Below are the code and all the weights of a small trained network. Each question names an input and a class and asks about switching units off, where a switched-off unit gives its printed mean instead of its output.

import numpy as np


def w(rows, s, z=0):
    codes = np.array(rows[::2]) - 128.0
    scale = np.full(codes.shape[1], s)
    scale[-1] = z or s
    return codes * scale


def f(y):
    return y / 2 * (1 + np.tanh(0.7978845608 * (y + 0.044715 * y**3)))


def log_softmax(a):
    a = a - a.max(-1, keepdims=True)
    return a - np.log(np.exp(a).sum(-1, keepdims=True))


def net(x, mask):
    res = np.array(x, float).reshape(1, 8) / 4 @ E
    y = f(res @ A[0][:, :-1].T + A[0][:, -1])
    res = res + np.where(mask, y, B[0][:, -1]) @ B[0][:, :-1]
    return log_softmax(res[-1] @ U[:, :-1].T + U[:, -1])


A, B = {}, {}
E = w([
[173,162,19,60,107,47,176],'x0',
[126,135,126,128,124,130,127],'x1',
[128,128,124,129,128,129,125],'x2',
[127,132,123,128,128,131,130],'x3',
[169,179,95,206,210,165,237],'x4',
[91,246,205,72,183,109,124],'x5',
[97,93,170,72,82,169,254],'x6',
[148,74,188,136,160,75,153],'x7',
],0.0074)
A[0] = w([
[155,149,102,201,203,116,129,88],'N1',
[38,132,112,78,22,135,19,76],'N2',
[53,89,182,183,176,205,118,52],'N3',
[171,35,67,211,69,138,128,124],'N4',
[63,75,161,29,36,48,28,104],'N5',
[109,115,159,107,99,212,64,46],'N6',
[159,191,106,184,178,71,9,124],'N7',
[172,150,63,76,114,14,170,121],'N8',
[51,139,168,36,77,191,242,135],'N9',
[90,118,199,214,118,202,83,66],'N10',
[68,138,121,68,120,141,89,251],'N11',
[135,211,87,225,193,199,196,98],'N12',
[171,157,111,179,158,78,47,72],'N13',
[172,35,90,194,81,115,137,120],'N14',
[97,210,178,91,175,88,129,47],'N15',
[135,202,58,166,153,254,163,103],'N16',
[183,169,57,78,71,57,161,91],'N17',
[101,212,169,90,169,110,123,56],'N18',
[104,181,185,64,202,95,138,159],'N19',
],0.0067,0.0016)
B[0] = w([
[171,117,174,111,141,90,184,160],'N1',
[173,82,116,153,201,3,212,222],'N2',
[119,134,138,78,199,172,93,185],'N3',
[22,212,130,211,57,110,76,215],'N4',
[146,114,101,129,188,15,199,254],'N5',
[123,109,104,117,190,112,111,169],'N6',
[240,89,219,109,22,188,124,201],'N7',
[75,147,124,21,195,221,58,209],'N8',
[236,84,229,123,29,187,138,216],'N9',
[92,123,122,13,228,184,63,195],'N10',
[148,79,107,209,134,122,154,172],'N11',
[114,112,112,163,186,62,216,204],'N12',
[216,86,228,60,51,172,120,169],'N13',
[35,177,103,187,93,132,99,197],'N14',
[60,219,82,215,66,99,97,177],'N15',
[169,67,21,149,169,88,209,183],'N16',
[65,154,135,50,221,191,32,198],'N17',
[43,191,38,216,54,120,37,172],'N18',
[93,168,36,227,73,113,115,190],'N19',
],0.0056,0.0073)
U = w([
[159,114,106,146,204,12,187,85],'0',
[13,186,101,207,35,122,75,79],'1',
[80,141,120,16,231,210,64,69],'2',
[255,114,155,92,18,176,127,132],'3',
[135,127,112,123,136,112,129,253],'4',
],0.0078,0.0041)

Each question gives the input, the list of numbers given to net, and the class t.
The units are the neurons (one row each of A and B). Each row of codes is followed by its name. A weight is (code - 128) times the scale printed after its matrix; where a second scale follows, it is the last column's (A, B and U).
mask holds one flag per neuron, in row order. A switched-off neuron (its flag False) gives its mean, the last column of its row in B, instead of its output. The means were averaged over made-up inputs and are rounded, as every weight is.
A unit's drop is (log p(t) with every unit on - log p(t) with that unit switched off) / (log p(t) with every unit on - log p(t) with every unit switched off).
The circuit of an input: a set's keep is (log p(t) with only the set's units on - log p(t) with every unit switched off) / (log p(t) with every unit on - log p(t) with every unit switched off). Starting from the 12 units with the biggest drops (on a tie, the unit counted first), units are removed one at a time, each time the one whose removal leaves the highest keep (on an exact tie, the one counted first), for as long as the keep stays at least 0.8.
units of the circuit, in order: the units of the circuit, biggest drop first
most important unit: the unit with the biggest drop
k most important neurons: the k neurons with the biggest drops, biggest first
drop of u: that unit's drop, to one decimal
input [-6,-7,-7,1,-4,4,-8,0], class 3: most important unit -> N7
input [8,2,2,-3,-1,1,-3,6], class 2: 2 most important neurons -> (N8 N17)
input [-5,0,2,6,-3,-4,2,2], class 2: units of the circuit, in order -> (N10 N3)
input [0,1,4,-8,2,-7,5,4], class 1: units of the circuit, in order -> (N4 N14)
input [4,2,-8,0,6,-4,-7,-2], class 3: 2 most important neurons -> (N7 N13)
input [-5,-7,-3,-4,-7,-1,3,-4], class 0: units of the circuit, in order -> (N2 N5)
input [-3,0,-7,4,7,2,7,-6], class 0: 2 most important neurons -> (N12 N16)
input [2,-1,6,3,4,5,-8,-6], class 3: 2 most important neurons -> (N7 N13)
input [-6,7,-6,0,-2,-7,7,5], class 1: 2 most important neurons -> (N4 N14)
input [5,-7,4,3,2,3,3,4], class 2: units of the circuit, in order -> (N8 N5)
input [3,0,-4,-3,-6,-8,4,-5], class 1: 4 most important neurons -> (N4 N14 N16 N12)
input [-7,-4,-2,-8,3,-8,-5,4], class 1: 3 most important neurons -> (N4 N14 N8)
input [-8,8,0,3,-5,0,-4,2], class 2: 2 most important neurons -> (N10 N3)
input [-1,-7,8,8,4,4,7,2], class 3: most important unit -> N9
input [5,-3,-1,4,-2,1,8,-6], class 3: 2 most important neurons -> (N9 N10)
input [7,-6,4,5,2,0,-8,5], class 3: 3 most important neurons -> (N7 N13 N10)
input [-3,6,-6,6,-8,4,7,6], class 0: 3 most important neurons -> (N5 N2 N7)
input [5,0,1,-7,6,8,-3,-5], class 1: 2 most important neurons -> (N18 N15)
input [-2,1,6,5,5,0,8,8], class 3: drop of N2 -> 0.1
input [-5,7,-8,6,3,1,-7,-1], class 3: drop of N13 -> 0.2
input [1,1,2,1,4,-5,-8,-6], class 3: units of the circuit, in order -> (N7)
input [8,3,0,-5,1,-5,4,-7], class 2: drop of N8 -> 0.2
